Here is a tiny trained network, its code and every weight. The questions are about switching its units off for an input and a target symbol, where a switched-off unit gives its printed mean instead of its output.

import numpy as np


def w(rows, s, z=0):
    codes = np.array(rows[::2]) - 128.0
    scale = np.full(codes.shape[1], s)
    scale[-1] = z or s
    return codes * scale


def norm(h):
    return h / np.sqrt((h * h).mean(-1, keepdims=True) + 1e-5)


def f(y):
    return y / 2 * (1 + np.tanh(0.7978845608 * (y + 0.044715 * y**3)))


def softmax(a):
    e = np.exp(a - a.max(-1, keepdims=True))
    return e / e.sum(-1, keepdims=True)


def log_softmax(a):
    a = a - a.max(-1, keepdims=True)
    return a - np.log(np.exp(a).sum(-1, keepdims=True))


def net(x, mask):
    ids = ['αβδεζηθμξπστφψω'.index(c) for c in x.split()]
    T = len(ids)
    res = E[ids] + P[:T]
    q, k, v = (norm(res) @ M[0].T for M in (Q, K, V))
    z = softmax(np.where(np.tri(T) > 0, q @ k.T / 3**0.5, -1e9)) @ v
    res = res + np.where(mask[0], z, O[0][:, -1]) @ O[0][:, :-1]
    y = f(norm(res) @ A[0][:, :-1].T + A[0][:, -1])
    res = res + np.where(mask[1:9], y, B[0][:, -1]) @ B[0][:, :-1]
    return log_softmax(norm(res)[-1] @ U[:, :-1].T + U[:, -1])


Q, K, V, O, A, B = {}, {}, {}, {}, {}, {}
E = w([
[178,165,122],'α',
[40,146,148],'β',
[70,135,166],'δ',
[157,145,117],'ε',
[71,138,161],'ζ',
[75,178,127],'η',
[61,152,146],'θ',
[58,168,151],'μ',
[51,187,3],'ξ',
[74,135,193],'π',
[126,218,150],'σ',
[15,155,126],'τ',
[117,141,224],'φ',
[77,168,187],'ψ',
[49,138,152],'ω',
],0.0049)
P = w([
[158,1,81],'0',
[126,221,144],'1',
[114,210,135],'2',
[116,203,134],'3',
[121,199,129],'4',
[109,203,128],'5',
[111,197,110],'6',
[104,196,106],'7',
],0.0027)
Q[0] = w([
[107,206,70],'H0',
[76,111,101],'H0',
[193,4,60],'H0',
],0.011)
K[0] = w([
[206,37,132],'H0',
[75,92,116],'H0',
[17,201,255],'H0',
],0.0083)
V[0] = w([
[124,125,25],'H0',
[183,203,151],'H0',
[5,111,143],'H0',
],0.011)
O[0] = w([
[209,95,33,95],'H0',
[120,36,170,3],'H0',
[199,255,179,85],'H0',
],0.0089,0.0019)
A[0] = w([
[106,134,155,253],'N0',
[22,194,71,130],'N1',
[149,193,78,157],'N2',
[93,141,74,58],'N3',
[122,81,87,88],'N4',
[245,42,212,181],'N5',
[159,131,135,176],'N6',
[124,112,39,154],'N7',
],0.012,0.0018)
B[0] = w([
[160,70,136,221],'N0',
[73,68,25,253],'N1',
[66,49,99,244],'N2',
[145,175,112,134],'N3',
[162,155,230,194],'N4',
[22,72,14,156],'N5',
[125,107,95,140],'N6',
[245,107,172,214],'N7',
],0.012,0.0031)
U = w([
[135,12,135,240],'α',
[105,170,88,114],'β',
[108,168,111,39],'δ',
[217,46,172,151],'ε',
[123,182,120,59],'ζ',
[189,146,145,58],'η',
[143,157,131,116],'θ',
[136,159,108,20],'μ',
[165,111,17,180],'ξ',
[30,116,196,193],'π',
[121,147,140,12],'σ',
[233,115,51,32],'τ',
[114,190,236,203],'φ',
[145,162,138,3],'ψ',
[133,157,123,121],'ω',
],0.011,0.004)

Each question gives the input, a string of symbols that net reads in full, and the target symbol t.
The units are the heads (3 rows each of Q, K, V and O) and the neurons (one row each of A and B). Each row of codes is followed by its name. A weight is (code - 128) times the scale printed after its matrix; where a second scale follows, it is the last column's (O, A, B and U).
mask holds one flag per unit, heads first, then neurons. A switched-off unit (its flag False) gives its mean, the last column of its rows in O or B, instead of its output. The means were averaged over made-up inputs and are rounded, as every weight is.
A unit's drop is (log p(t) with every unit on - log p(t) with that unit switched off) / (log p(t) with every unit on - log p(t) with every unit switched off).
The circuit of an input: a set's keep is (log p(t) with only the set's units on - log p(t) with every unit switched off) / (log p(t) with every unit on - log p(t) with every unit switched off). Starting from all 9 units, units are removed one at a time, each time the one whose removal leaves the highest keep (on an exact tie, the one counted first), for as long as the keep stays at least 0.8.
circuit, biggest first: the units of the circuit, biggest drop first
unit that matters most: the unit with the biggest drop
k most important neurons: the k neurons with the biggest drops, biggest first
drop when u is switched off: that unit's drop, to one decimal
input α δ ε, target ε: 2 most important neurons	N7; N4
input ψ φ ξ η ξ μ, target ξ: unit that matters most	N2
input μ ξ ξ σ ω φ π, target ξ: circuit, biggest first	N2; H0
input μ ξ ζ ζ φ φ, target ξ: circuit, biggest first	H0; N2
input ε φ β φ σ, target ε: circuit, biggest first	H0; N7
input α π α φ ζ β, target ε: circuit, biggest first	H0; N7; N4; N2
input α α δ, target ε: circuit, biggest first	H0; N7; N4; N2
input α α φ φ ω, target ε: 2 most important neurons	N7; N4
input α φ φ μ π, target ε: 4 most important neurons	N7; N4; N2; N1
input ξ ξ φ β, target ξ: 3 most important neurons	N2; N4; N0
input ε μ β, target ε: 3 most important neurons	N7; N4; N5
input α ζ τ, target ε: 2 most important neurons	N7; N4
input φ β δ φ ε, target π: drop when N2 is switched off	0.1
input α φ μ, target ε: drop when H0 is switched off	1.0
input η α φ φ ζ ξ β, target ξ: drop when N2 is switched off	0.5
input φ φ α δ φ σ, target π: circuit, biggest first	H0
